Here is a tiny trained network, its code and every weight. The questions are about switching its units off for an input and a target symbol, where a switched-off unit gives its printed mean instead of its output.

import numpy as np


def w(rows, s, z=0):
    codes = np.array(rows[::2]) - 128.0
    scale = np.full(codes.shape[1], s)
    scale[-1] = z or s
    return codes * scale


def norm(h):
    return h / np.sqrt((h * h).mean(-1, keepdims=True) + 1e-5)


def f(y):
    return np.maximum(y, 0)


def softmax(a):
    e = np.exp(a - a.max(-1, keepdims=True))
    return e / e.sum(-1, keepdims=True)


def log_softmax(a):
    a = a - a.max(-1, keepdims=True)
    return a - np.log(np.exp(a).sum(-1, keepdims=True))


def net(x, mask):
    ids = ['αβγδηθλμπσφ'.index(c) for c in x.split()]
    T = len(ids)
    res = E[ids] + P[:T]
    q, k, v = (norm(res) @ M[0].T for M in (Q, K, V))
    z = softmax(np.where(np.tri(T) > 0, q @ k.T / 3**0.5, -1e9)) @ v
    res = res + np.where(mask[0], z, O[0][:, -1]) @ O[0][:, :-1]
    y = f(norm(res) @ A[0][:, :-1].T + A[0][:, -1])
    res = res + np.where(mask[1:13], y, B[0][:, -1]) @ B[0][:, :-1]
    return log_softmax(norm(res)[-1] @ U[:, :-1].T + U[:, -1])


Q, K, V, O, A, B = {}, {}, {}, {}, {}, {}
E = w([
[171,255,112,136],'α',
[128,112,127,144],'β',
[132,160,128,121],'γ',
[160,139,150,103],'δ',
[123,132,118,187],'η',
[129,110,129,145],'θ',
[109,127,129,144],'λ',
[109,141,161,119],'μ',
[104,129,140,137],'π',
[117,158,114,119],'σ',
[119,128,101,140],'φ',
],0.048)
P = w([
[211,163,114,253],'0',
[149,191,152,238],'1',
[138,158,137,213],'2',
[109,140,141,200],'3',
[83,128,146,185],'4',
[57,115,148,168],'5',
[41,105,149,150],'6',
[30,83,152,126],'7',
[15,76,161,116],'8',
[11,58,156,98],'9',
],0.007)
Q[0] = w([
[25,41,176,183],'head 0',
[198,127,90,12],'head 0',
[208,82,188,54],'head 0',
],0.012)
K[0] = w([
[16,62,140,2],'head 0',
[206,169,237,220],'head 0',
[254,165,242,88],'head 0',
],0.009)
V[0] = w([
[127,3,131,171],'head 0',
[128,198,24,225],'head 0',
[224,157,107,154],'head 0',
],0.0065)
O[0] = w([
[139,194,196,159,153],'head 0',
[145,54,89,1,253],'head 0',
[36,146,199,187,118],'head 0',
],0.01,0.0057)
A[0] = w([
[180,126,218,77,67],'neuron 0',
[102,210,39,153,150],'neuron 1',
[165,166,177,165,12],'neuron 2',
[53,133,131,49,109],'neuron 3',
[255,115,116,113,166],'neuron 4',
[180,67,106,133,177],'neuron 5',
[204,109,142,59,55],'neuron 6',
[97,105,109,135,112],'neuron 7',
[184,108,59,195,52],'neuron 8',
[113,200,137,71,23],'neuron 9',
[120,143,65,201,1],'neuron 10',
[214,190,152,40,141],'neuron 11',
],0.013,0.0058)
B[0] = w([
[122,93,20,112,165],'neuron 0',
[112,196,155,168,209],'neuron 1',
[155,78,118,65,162],'neuron 2',
[54,119,126,88,243],'neuron 3',
[101,179,139,62,180],'neuron 4',
[154,182,140,156,254],'neuron 5',
[156,121,224,111,146],'neuron 6',
[149,113,171,120,178],'neuron 7',
[83,104,37,75,168],'neuron 8',
[79,62,212,151,175],'neuron 9',
[36,51,99,153,142],'neuron 10',
[135,9,131,142,211],'neuron 11',
],0.012,0.0059)
U = w([
[94,155,144,136,14],'α',
[146,159,99,155,234],'β',
[113,138,142,134,34],'γ',
[76,156,157,147,109],'δ',
[124,145,134,131,68],'η',
[146,97,198,206,181],'θ',
[138,249,173,96,252],'λ',
[69,103,34,214,73],'μ',
[107,200,43,54,216],'π',
[172,37,79,76,129],'σ',
[172,142,227,31,4],'φ',
],0.014,0.0033)

Each question gives the input, a string of symbols that net reads in full, and the target symbol t.
The units are the heads (3 rows each of Q, K, V and O) and the neurons (one row each of A and B). Each row of codes is followed by its name. A weight is (code - 128) times the scale printed after its matrix; where a second scale follows, it is the last column's (O, A, B and U).
mask holds one flag per unit, heads first, then neurons. A switched-off unit (its flag False) gives its mean, the last column of its rows in O or B, instead of its output. The means were averaged over made-up inputs and are rounded, as every weight is.
A unit's drop is (log p(t) with every unit on - log p(t) with that unit switched off) / (log p(t) with every unit on - log p(t) with every unit switched off).
The circuit of an input: a set's keep is (log p(t) with only the set's units on - log p(t) with every unit switched off) / (log p(t) with every unit on - log p(t) with every unit switched off). Starting from the 12 units with the biggest drops (on a tie, the unit counted first), units are removed one at a time, each time the one whose removal leaves the highest keep (on an exact tie, the one counted first), for as long as the keep stays at least 0.8.
units of the circuit, in order: the units of the circuit, biggest drop first
k most important neurons: the k neurons with the biggest drops, biggest first
drop of u: that unit's drop, to one decimal
input η θ θ σ α λ θ, target λ: units of the circuit, in order -> (head 0; neuron 5; neuron 11; neuron 4)
input β δ δ θ γ θ μ θ, target μ: units of the circuit, in order -> (head 0; neuron 8)
input β φ δ β θ π β, target π: units of the circuit, in order -> (head 0; neuron 8; neuron 4)
input σ φ γ, target φ: units of the circuit, in order -> (neuron 6; head 0)
input β θ β λ θ, target λ: units of the circuit, in order -> (head 0; neuron 5; neuron 4)
input π η α θ λ β φ φ, target π: 2 most important neurons -> (neuron 11; neuron 9)
input θ θ θ μ θ β, target μ: 2 most important neurons -> (neuron 8; neuron 11)
input σ η π θ μ δ δ φ δ δ, target σ: 2 most important neurons -> (neuron 0; neuron 2)
input γ φ θ δ, target σ: 2 most important neurons -> (neuron 0; neuron 11)
input μ π σ θ γ θ λ β, target λ: 2 most important neurons -> (neuron 5; neuron 11)
input σ μ θ β π θ, target π: 2 most important neurons -> (neuron 8; neuron 4)
input θ θ σ, target δ: 2 most important neurons -> (neuron 1; neuron 9)
input α μ θ, target μ: drop of neuron 3 -> 0.1
input β μ σ μ θ μ β, target μ: drop of neuron 3 -> 0.1
input μ θ θ μ β θ θ γ π β, target π: drop of neuron 4 -> 0.3
